In the rows, 128 means zero.
Each row of numbers belongs to one of the things below and depends on some of the facts about them. Some rows are named. Which thing is each other row?

There are 2 kinds of fact about the things: Π, θ.
klonis	Π	nelal; klonis	Π	vepam; vaklam	Π	tibrok; vaklam	Π	rebren; vaklam	Π	braklal; vaklam	Π	stugok
vaklam	Π	bruklu; vaklam	Π	robral; vaklam	Π	falar; vaklam	Π	tuplil; vaklam	Π	rugrik; dradras	Π	skavem
dradras	Π	klugrik; dradras	Π	brebro; dradras	Π	kluskik; dradras	Π	pagukam; dradras	Π	totre; dradras	Π	tudi
dradras	Π	medrin; dradras	Π	kovefa; zutrestir	Π	dulo; zutrestir	Π	plunol; zutrestir	Π	totre; zutrestir	Π	liplin
zutrestir	Π	merobol; zutrestir	Π	medrin; kobir	Π	gavilu; kobir	Π	zapla; kobir	Π	bovu; kobir	Π	gumel
kobir	Π	toza; kobir	Π	tuplil; dibil	Π	zaklu; dibil	Π	rufu; dibil	Π	vezul; dibil	Π	tizaris
dibil	Π	monem; dibil	Π	flezer; grorul	Π	bruklu; gruze	Π	klunor; gruze	Π	rudrom; gruze	Π	gavilu
gruze	Π	turir; gruze	Π	zapla; gruze	Π	rabos; gruze	Π	fatiki; gruze	Π	pleskori; gruze	Π	gradus
gruze	Π	brosul; gruze	Π	gedir; gruze	Π	rugrik; zafli	Π	plunol; zafli	Π	kugon; zafli	Π	skebu
soso	Π	drifik; soso	Π	kifles; soso	Π	gradus; soso	Π	mupen; soso	Π	brufak; soso	Π	merobol
soso	Π	brosul; soso	Π	toplaven; distom	Π	rudrom; distom	Π	gedrer; distom	Π	tizaris; distom	Π	kovefa
migru	Π	deka; migru	Π	botu; migru	Π	grodisin; migru	Π	rebren; migru	Π	kovefa; migru	Π	skebu
pugegrol	Π	stifum; pugegrol	Π	gavilu; pugegrol	Π	dulo; pugegrol	Π	totre; pugegrol	Π	gradus; pugegrol	Π	zedu
griflak	Π	rovopla; griflak	Π	flobru; griflak	Π	ruklim; griflak	Π	toplaven; griflak	Π	medrin; griflak	Π	mezon
griflak	Π	zaflal; gebem	Π	traga; gebem	Π	sketi; gebem	Π	fatiki; gebem	Π	tutredrok; gebem	Π	liplin
bakigor	Π	dulo; gremir	Π	gavilu; gremir	Π	nelal; gremir	Π	zaklu; gremir	Π	stugok; gremir	Π	bovu
gremir	Π	rugrik; dasten	Π	zapla; dasten	Π	punota; dasten	Π	toza; gruko	Π	skavem; gruko	Π	rebren
gruko	Π	kovefa; skeskikil	Π	flobru; skeskikil	Π	turir; skeskikil	Π	plunol; skeskikil	Π	bovu; skeskikil	Π	gumel
skeskikil	Π	merobol; skeskikil	Π	trifum; skeskikil	Π	riklus; skeskikil	Π	starek; skeskikil	Π	gedir; flabu	Π	kovefa
flabu	Π	skebu; sefler	Π	klotun; sefler	Π	brebro; sefler	Π	plunol; sefler	Π	kobi; sefler	Π	tikler
sefler	Π	kugon; brebro	θ	e; flezer	θ	e; toza	θ	a; skebu	θ	c; skavem	θ	a
medrin	θ	a; tikler	θ	a; brosul	θ	c; zedu	θ	b; rudrom	θ	d; klonis	θ	e
vaklam	θ	d; sketi	θ	d; dradras	θ	e; stenam	θ	e; trifum	θ	a; totre	θ	c
pulum	θ	b; zutrestir	θ	b; kifles	θ	b; pleskori	θ	a; turir	θ	b; kobir	θ	d
falar	θ	e; rufu	θ	a; dibil	θ	a; gumel	θ	a; grorul	θ	d; stifum	θ	c
gruze	θ	b; robral	θ	a; vepam	θ	b; zafli	θ	a; zapla	θ	b; pagukam	θ	e
rabos	θ	a; mupen	θ	a; soso	θ	a; toplaven	θ	a; merobol	θ	c; distom	θ	b
liplin	θ	b; tibrok	θ	d; stugok	θ	a; fatiki	θ	b; rovopla	θ	e; migru	θ	a
punota	θ	e; tutredrok	θ	a; braklal	θ	b; gedir	θ	b; geplas	θ	c; rugrik	θ	b
drifik	θ	a; vezul	θ	a; klotun	θ	c; plunol	θ	b; flobru	θ	a; riklus	θ	a
klunor	θ	b; brufak	θ	c; tudi	θ	a; tizaris	θ	a; togam	θ	a; monem	θ	a
pugegrol	θ	a; griflak	θ	a; gebem	θ	a; bakigor	θ	a; mezon	θ	b; gedrer	θ	b
kluskik	θ	a; bovu	θ	a; kobi	θ	a; kovefa	θ	a; starek	θ	d; traga	θ	d
gremir	θ	a; gavilu	θ	c; dasten	θ	b; zaklu	θ	a; klugrik	θ	a; gradus	θ	a
bruklu	θ	b; gruko	θ	a; skeskikil	θ	a; grodisin	θ	d; botu	θ	e; flabu	θ	d
deka	θ	b; sefler	θ	d; dulo	θ	a; zaflal	θ	a; nelal	θ	b; rebren	θ	b
ruklim	θ	b; kugon	θ	a; tuplil	θ	b

Named rows:
griflak: [117 122 121 114 128 111 148 139 130 118 152 126 124 123 120 131 118 124
 101 132 124 123 124 112 120 110 129]
trifum: [119 124 124 105 127 133 112 113 141 119 148 128 127 123 140 117 114 125
 128 133 141 132 134 127 120 104 137]
migru: [118 124 124 106 126 113 112 156 121 120 100 125 168 125 124 116 113 127
 106 137 127 126 127 124 170 157 110]
drifik: [153 122 126 115 128 154 126 115 128 120 103 129 122 131 118 117 109 125
 108 128 130 123 123 112 130 108 134]
rabos: [153 123 124 108 127 151 120 114 127 120 101 129 125 130 117 119 110 125
 107 128 128 125 123 109 132 110 132]
rufu: [118 124 124 116 127 137 111 136 125 121 103 138 127 122 127 118 120 126
 189 137 142 123 125 117 128 123 142]
bakigor: [118 126 122 181 141 133 217 159 125 119 113 124 126 127 122 143 124 124
 101 148 126 126 124 109 126 111 135]
skeskikil: [116 133 137 106 127 114 130 154 123 123 158 147 123 123 119 122 153 137
 108 137 126 125 125 112 123 118 158]
klunor: [118 125 126 162 127 134 110 130 119 120 100 127 125 128 129 123 171 141
 221 133 133 127 124 128 129 110 153]
gruze: [130 124 129 118 125 113 109 159 120 182  98 128 124 130 118 117 135 128
  98 127 116 126 124 111 123 117 120]
liplin: [119 124 122 167 127 128 116 112 128 130 139 124 124 134 121 120 160 132
 144 123 125 129 123 135 120 104 134]
gedrer: [142 125 122 153 127 146 112 114 118 137  99 122 125 143 118 119 118 127
 132 124 121 123 125 127 139 109 130]
mezon: [119 122 123 150 125 128 110 113 128 133 133 124 124 134 128 117 147 131
 151 121 124 131 124 139 123 109 132]
plunol: [118 124 123 111 127 112 113 115 125 121 170 124 131 130 121 120 213 159
 105 145 143 131 127 176 121 116 183]
grorul: [119 131 180 116 130 112 129 143 120 137 134 125 127 123 128 172 117 127
 106 120 117 137 130 120 126 147 105]
sketi: [117 134 137 144 127 114 167 113 116 123 150 124 127 126 141 167 135 124
 138 121 129 134 140 160 125 172 106]
starek: [119 123 119 107 126 111 112 113 119 118 114 127 124 128 144 121 142 128
 141 126 155 136 159 148 122 108 115]
flabu: [123 124 139 111 127 117 118 182 125 122  99 123 156 122 120 120 107 127
  96 146 161 124 125 166 171 174 111]

Name these rows:
No name comes twice in this set of rows, the named rows included.
[122 126 127 180 143 111 164 152 122 121 174 125 126 129 120 127 239 143
 101 160 133 124 134 116 129 117 169] | zutrestir
[119 128 145 112 130 111 110 143 122 122 191 130 156 121 120 119 143 152
 110 164 158 124 125 180 121 116 193] | zafli

The same things again, as new rows of numbers:
Some things and their rows:
drifik: [128 150 106 131 116 137 131 140 139 119 151 146 147 125 143 134 140 132
 115 115 122 131 107 128 137 137 122 130 130 119 159 123]
ruklim: [144 153 121 139 119 111 152 141 116 130 106 113 136  99 145 115 137 114
 134 129 151 139 104 119 141 118 108 136 136 141 119 131]
totre: [160 110 152 123 131 149 123 134 145 102 103 145 154 123 132 102 151 127
 134 138 131 123 139 111 131 129  94 148 103 121 122 175]
zutrestir: [142  79 163  67 156  97 128 124  71 122 120  89 104 125  88 115 138 119
 147 185 106 102 201  42 138 100 105 167 102 183  70  79]
liplin: [127 128 130 128 125 110 147 143 108 107 113 118 127 105 132 112 154 118
 143 140 138 129 120 126 141 102 116 157 154 138 126 150]
zaflal: [137 155 106 127 112 133 133 143 144 128 143 146 153 123 143 134 139 132
 107 115 125 131 105 110 141 136 118 125 131 112 154 116]
grodisin: [119 102 143 167 120 127 126 115 129 107 132 122 169 117 122 107 110 115
 131 106 140 117 121 155 124 121 130 120 127  98 136 152]
migru: [110  89 133 101 153 154 107  82 162 152 179 109  62 131 128 104  72 122
 131 113  69 134 142  98  98 134 193 102  76 163 118  82]
rebren: [130 126 134 150 123 137 157 127 166 120  93 108 116  99 157  90 112 102
 157 114 135 140 108 115 122 128 138 118 150 139 111 150]
botu: [127 117 133 157 116 170 137 132 129 113 116 119 124 111 136 130 128 128
 137 119 128 131 118 152  94 122  90 107 130 105 132 152]
deka: [129 141 133 146 126 130 149 137 129 124  98 114 122 100 139 106 124 111
 147 121 140 139 109 132 120 112 139 141 141 133 128 159]
flezer: [132 124 112 137 112 155 127 132 113 113 134 131 114 117 125 147 135 127
 141 121 133 121 119 180 108 113  84 122 140 117 140 155]
toplaven: [141 163  99 131 111 129 137 138 132 127 149 138 154 121 143 136 140 132
 101 117 124 127  94 116 153 141 110 128 124 118 149 105]
nelal: [175 178 125 103 109 117 131 130 104 162  48 123 144 120 135 141  99  95
 151 107 164 132 137 138 110 111 121 124 145 165 140 165]
sefler: [ 97  34 168 114 160  87  75 105  34 152 154 106 106 125  92 131  78 128
  96 131 132 127 172  87 103 114 126 126 102 144 100  81]
rufu: [125 140 100 118 109 135 119 133 132 123 155 148 134 133 136 143 137 126
 119 112 126 125 115 149 133 130 136 129 145 123 171 145]
braklal: [131 127 128 139 126 118 150 138 129 123  92 122 124 110 151 108 128 115
 149 124 147 137 118 125 131 127 128 132 167 138 120 148]
robral: [121 131 120 131 119 142 132 140 158 117 137 146 140 130 152 125 130 132
 119 112 127 128 114 117 128 151 129 116 164 116 151 136]

Rows to name:
No name comes twice in this set of rows, the named rows included.
[130 107 162  58 149 136 117 115 147 112 131 127 129 188  75 140 141 142
 160 180  74  86 224  77 135 122 154 144 112 159 105  96] | pugegrol
[138 121 136 145 119 165 132 143 109 121 117 120 136 107 137 139 126 123
 123 124 129 134 124 134  91 119  77 112 125 109 134 135] | brebro
[122 147  89 114 109 132 117 125 132 124 172 143 123 133 132 144 139 132
 122 112 116 119 111 174 141 119 145 136 133 129 174 149] | tizaris
[122  95 146 161 116 110 129 118 130 108 122 133 166 126 124 108 113 113
 132 111 151 115 125 142 136 140 120 115 153 104 125 147] | tibrok
[109 106 157 126 145 109 121 156  51 132 102 113 128  89 137 121 122 122
 108 130 149 150 117  87 102  92 116 158 145 140 149 143] | plunol
[133 143 124 133 123 116 146 136 131 132  81 122 120 129 141 125 123 112
 156 125 156 136 124 142 127 129 137 129 173 146 113 152] | rugrik
[113  38 146 127 139  86 115  78 160 133 129 127  82 162 123 108  71 113
 158 127 143 113 177 113 149 185 142  75 165 160  42  72] | vaklam
[117  73 161 152 155 154  94 123 117 130 131 138 101  99 154  96 114 133
 116 107 134 155 109 138  94 115 139 137  89 118 151 190] | skebu
[118 161 125 143 131 137 131 147 136 132 121 139 154 136 134 143 137 148
 105 126 127 142 111 124 126 139 147 125 135 100 154 124] | gumel
[164 114 149 104 138 167 137  95 136 142 143  86  93 122 106 120 102 109
 139 141  85 112 167  89 105 122  87  97  53 151  68  59] | dradras
[101 128 181 159 177  94 117  96 127 161  90 106 127 194  52 148 105 162
 137 171 132 133 180 152 125 144 186 109  90 107  38  73] | kobir
[100 103 137 127 137 136  99 153  95 131 145 140 135 114 145 136 116 138
  90 112 125 146 115 103 100 122 138 135 145 117 184 144] | kugon
[124  73 161  52 148 144 113 118 135 100 141 123 121 175  81 130 141 136
 155 173  70  84 225  60 130 121 145 147 123 162 107 101] | bakigor
[144 152 123 134 111 158 140 127 172 123 134 130 158 119 152 115 122 116
 120 101 111 126 108 104 126 141 139 116 115 116 159 124] | skavem
[145 147 151 142 146 139 118 135 150 127  80 155 140 159 122 128 146 148
 143 144 151 133 137 167 124 136 128 134 108 113 118 188] | gavilu

The same things again, as new rows of numbers:
Some rows with their names:
stenam: [121 145 138 116 124 128 103 131 140 144 149 135 108 151  97 132 131 160
 116 153 117 122 118 102 131 137 138 109 130 141 162 134]
brosul: [129 142 121 130  93  95 116 130 130 114 127 133 117 136 131 102 114  98
 124 115 124 143  85  95 146 110 148  91 125 128 117  86]
gruze: [113 123 151  75 135 115 155 123 109 151 132 105 115 129   8  94 152  86
 130 126 112 115 106 152 118 109 144 160  91 125 127 141]
fatiki: [150 104 153  76 126 129 162 131 129 146 129 128 142 132  87 130 141 106
 130 122 169 141 100 116 145 113 135 103 143 136 129 115]
griflak: [ 98 144 120 142 124 118 124 137 122 105 104 111 102  99 112 125 157 130
  93 103  73 111 152 139  87 140 140 182 137  99 134 129]
migru: [ 80 124 127 183 158 123 134 136 116 107 113 135 137 135  99 125 143 116
 103 165 102 129 147 169 102 145 141 154 102 107 126 143]
skebu: [144 129 113 180 106 104 116 134 134 109 146 152 145 134 158 105 112 113
 119 163 153 131 103 108 133 135 138 102 103 143 128  84]
zafli: [115 114 123 154 152 120 130 130 141 120 130 128 125 126 137 111 152 122
 125 155 101 127 142 173  99 149 128 170 117 115 135 128]
plunol: [176  85 128 113 108 126 144 141 135 146 155 127 140 112 133 123 133 125
 137 140 161 107 111 116 137 133 100 125 130 148 137 117]
flabu: [128 132 143 192 153 118 150 123 153 129 165 112 118 128  90 117 117 125
 102 160 118 126 136 106 105 136 142 134  83 138  98 147]
kobi: [136  99 119 146 141 128 127 128 146 125 137 141 133 123 191 122 144 141
 134 136 125 130 146 150 119 147 114 161 146 122 137 124]
pagukam: [121 143 135 159 125 136 103 141 143 157 144 134 128 150 142 134 134 148
  99 161 121 108 121  98 143 123 112 106 137 162 165 125]
zaklu: [131 155 117 103 143 139 110 120 122 107 109 143 141 132 152 149 103 145
 149 108 133 148 130 165 135 137 117 149 150 126 105 134]
tizaris: [111 147 123 139 148 125 118 129 126 102 117 147 152 129 157 157 101 131
 134 125 133 149 109 161 138 140 117 148 152 140  97 130]
geplas: [139 161 117 131  97 114 124 123 126 113 130 145 117 132 139 104 122 111
 120 135 132 132 124 101 121 129 149 125 113 131 133  99]
klonis: [115 169 135  83 123 137  92 123 125 146 137 133 100 149  83 118 128 159
 124 140 112 115 142 126 124 136 142 127 116 140 164 151]
bakigor: [104 135 132 135 141 131 127 121 127 138 122 124 116 131 160 121 160 120
 122 118 104 131 153 147 113 118 121 161 141 124 130 137]
togam: [110 134 123 131 144 133 127 123 128 117 113 131 133 125 147 138 142 134
 124 128 117 144 138 150 118 135 130 145 145 115 128 132]

Name these rows:
No name comes twice in this set of rows, the named rows included.
[138 106 100 133 113 110 111 142 133 113 111 118 126 106 163 134 129 145
 127 103 109 123 131 140 128 144 110 127 157 106 134 113] | flobru
[150 134 112 134  85  98 114 127 126 125 138 136 116 131 168  99 126 110
 128 115 121 127 101  88 135 120 135 109 128 138 126  82] | merobol
[168 134 113 136  95 106 115 134 144 124 154 152 118 134 176  93 131 118
 132 147 139 128 137 106 119 141 137 136 110 149 137  89] | klotun
[164 114 117 126 122 115 129 122 166 134 168  99  95 118 126 113 112 150
 137 103 119 133 126  93 128 135 134 117 117 131 101 140] | starek
[ 96 158 119 104 153 134 110 111 110 129 110 126 115 128 106 117 129 122
 144 118  89 134 162 174 108 130 143 175 114  99 134 157] | gremir
[136 122 137 123 129 130 156 140 115 125 140 136 159 125  82 146 114 108
 134 143 158 124  87 132 137 123 114 122 121 155 115 130] | gedrer
[114 121 133 172 131 125 105 141 137 130 147 142 132 154  97 135 120 153
 106 180 134 127 108 107 143 141 133  68 119 140 160 125] | botu
[129 140 126 128  94 121 105 147 128 138 139 123 104 125 110 144 128 170
  96 128 107 112 122  80 130 145 122  98 151 142 163 123] | rovopla
[102 141 167 103 175 121 149 109 144 130 107 129 118 139 121 113 182 105
 102 130 109 164 153 156  93 130 161 161 140 107 138 121] | gebem
[101 125 113 110 144 108 117 131 126 119 129 108  97 120  97 101 155 118
 132 115  67 122 148 176  96 144 136 197 118  94 130 138] | skeskikil
[131 123 141  70 128 124 145 137 107 145 122 114 122 120  45 105 131 115
 143 131 126 117 122 147 120 120 133 155  97 128 134 143] | dasten
[102 181 133 109 154 131 120 122 119 104 108 141 132 130  94 137 119 132
 128 126  97 139 136 185  97 142 141 207 129 136 110 155] | dibil
[141 112 130 109 102 124 150 142 110 136 120 110 137 110  81 136 130 113
 121 110 140 104  93 106 138 112 111 116 136 138 133 123] | kifles
[145 125 149  97 114 140 151 137 106 134 124 128 138 115  78 134 129 123
 124 132 158 115 115 127 124 122 123 138 113 135 134 131] | pulum
[145 150 120 156  91 120 115 125 131 138 141 145 126 144 198 105 127 102
 116 128 140 120 124  82 140 107 123 117 123 155 137  92] | totre

Now the same things, written a new way:
Some rows with their names:
rufu: [133 129 118 118 129 121 140 135 116 124 126 119 122 119 116 123 129 128
 134 132 132 116 131 128 125 126 133 125 124 135 151 126 127 138 124 140
 128 146 115 126 134 115 135 121 108]
gruze: [119 152 127 153 138 132  74 117 149 139 129 149 154 143 106 139  97 150
 129 136 123 162 135 152 105 149 124 108 103 140 141 132 107 117 122 109
 134  90 140 135 133 138 219 147  77]
pleskori: [124 128 130 125 124 121 134 118 115 117 126 114 129 118 122 123 127 125
 132 126 133 121 125 123 125 124 132 126 128 134 147 131 122 141 116 134
 130 141 119 130 127 122 139 132 120]
turir: [121 129 136 133 135 124 119 131 120 126 130 129 127 129 135 126 116 128
 126 144 125 129 127 122 120 135 121 122 134 130 149 122 117 132 124 129
 125 122 124 132 134 126 144 128 139]
dradras: [129 114 149 116 106 149 144 137 166 150 136 148 137 140 145 141 182 129
 113 116 123 136 118 143 120 131 133 156 131 129  59 134 137  94 141 113
 120  99 145 139 102 146 127 117 116]
medrin: [118 106 149 117 123 122 145 125 131 127 132 126 129 124 125 123 156 131
 120 115 127 107 125 112 119 120 126 144 139 145 114 139 125 131 122 140
 127 120  88 128 118 134 119 122 144]
kovefa: [146 122 141 108  99 130 137 136 135 140 120 122 138 121 145 130 169  99
 134 126 135 119 107 137 122 115 139 139 121 105 133 130 139 104 122 131
 115 141 176 159 108 118 138  93  48]
tudi: [126 122 137 119 123 124 151 124 119 124 129 116 126 120 127 124 144 122
 128 121 132 116 123 119 125 123 130 136 142 134 131 125 130 135 124 137
 125 142 115 130 122 124 122 128 134]
braklal: [136 134 133 132 143 130 119 119 117 128 130 125 122 124 136 133 114 121
 124 133 126 133 130 118 131 122 121 123 142 118 143 122 127 139 132 132
 130 132 135 131 122 118 110 122 152]
vaklam: [142 144 145 158 155 148  89 104 154 127 144 138 115 133 131 143 100 106
 128  70 120 168 153 141 162 109 122 126 113 109  81 142 152 110 138 111
 146 121 177 114 112 125  44 101  97]
bruklu: [154 132 154 147 168 143  95 100 132  97 134 131 115 122 136 140  83 109
 121  91 119 133 150 115 154  89 110 122 119 120 124 136 127 146 132 129
 140 113 152 125 115 110  65 112 134]
grorul: [146 127 149 154 161 147  79 106 160 114 134 153 119 132 132 138  88 108
 129  72 117 150 158 138 165  95 116 126  91 122  82 154 143 118 137 121
 141  94 154 112 114 125  42 105  97]
gumel: [109 129 140 133 124 118 133 122 118 117 128 107 132 120 129 121 126 130
 129 118 132 128 125 123 125 131 130 126 144 119 144 126 126 132 118 126
 129 144 128 128 134 132 148 146 146]
klonis: [131 143 117 128 133 146 155 177 147 144 155 138 106 133 111 135 154 159
 117 120 120 155 139 151 121 151 131 134 139 118 106 101 146  91 151 111
 131 160 141  96 147 127  96 104 127]
gebem: [140 123 117 134 132 136 106 123 152 120 112 149 140 135 108 132 109 144
 132 118 126 125 139 143 128 112 129 121  82 143 128 150 124 128 123 126
 133  92 130 127 132 132 172 131  67]
sketi: [124 124 122 125 130 119 108 120 121 131 123 140 121 125 136 122 119 103
 132 137 127 121 125 128 138 139 126 125 122 145 125 133 130 143 126 130
 124 133 105 126 124 121 105 121 126]
traga: [121 124 119 125 130 118 107 122 122 128 124 137 124 127 133 121 122 104
 133 136 126 121 125 127 137 139 126 124 121 139 123 137 130 142 126 131
 125 128 105 127 127 120 107 121 123]
grodisin: [125 125 123 124 124 122 115 122 119 137 126 131 122 122 144 122 130  96
 133 134 129 127 119 128 139 139 130 128 130 125 120 130 135 131 130 126
 124 141 129 132 122 123  92 114 132]

Rows to name:
No name comes twice in this set of rows, the named rows included.
[102 143 141 143 117 114 126 106 115 122 128  98 140 120 134 124 124 117
 130 116 133 141 123 123 122 137 137 123 141 118 133 121 121 133 110 117
 133 141 140 137 125 140 169 155 153] | toza
[122 113 154 124 130 116 125 129 132 119 134 127 135 113 120 119 138 127
 125 121 126 108 129 119 111 125 121 134 127 149 133 138 115 131 117 150
 125 120  99 128 125 122 142 121 115] | toplaven
[146 124 156 118 107 147 131 127 162 149 128 132 145 136 143 141 171 116
 129  98 130 142 120 148 126 104 138 144 113  97 104 144 143  80 126 126
 124 117 199 156  98 134 126  94  35] | gruko
[124 131 119 124 124 119 129 113 126 121 119 124 135 127 108 127 122 128
 130 131 130 116 128 127 123 128 133 129 119 154 135 130 116 153 121 138
 128 120 103 132 121 125 166 145 112] | gradus
[126  99 106 135 122 137 137 163 146 131 112 156 115 155 155 119 120 152
 135 123 121 131 140 144 156 118 127 120 121  86 101 144 159  84 136 101
 133 114 146 108 166 164  59 132 170] | sefler
[131 130 131 127 131 126 136 113 119 111 126 113 122 116 124 127 121 118
 129 109 130 124 133 118 136 111 129 130 131 127 136 132 131 139 123 134
 133 145 132 127 127 122 109 127 134] | robral
[140 132  68 112 119 138 185  88 112 148 106 124 124 160 105 145 122 141
 123 135 138 116 135 123 150 119 151 142 151 163  97 125 119 179 156 122
 133 114  78 132 111 138 135 170 181] | dulo
[146 117 121 117 102 144 114 154 160 156 111 162 136 148 168 131 152 106
 144 130 128 140 112 161 140 124 139 127 102  75 103 146 159  63 131 106
 118 114 205 149 126 141 102  96  42] | flabu
[131 124 118 125 136 130 126 123 121 134 121 139 128 136 127 130 118 134
 124 144 125 120 129 122 126 123 121 124 126 140 143 128 116 150 132 132
 124 108 113 133 127 125 133 131 149] | liplin
[115 125 126 127 128 117 118 127 119 130 128 135 120 122 137 118 129 111
 129 136 127 125 121 124 132 142 125 127 132 131 120 134 134 128 125 131
 125 136 111 124 127 127  99 122 144] | starek
[137 130 115 114 124 122 130 145 123 122 119 127 131 116 112 124 130 132
 136 139 131 115 125 134 116 129 131 122 109 137 155 123 123 135 121 144
 123 141 121 129 133 109 153 108  71] | tizaris
[134 135 111 121 132 125 147 146 114 128 131 118 117 118 105 125 131 134
 132 132 131 122 133 132 124 133 132 124 129 130 150 114 128 140 128 132
 127 158 118 117 141 113 117 112 107] | zaklu

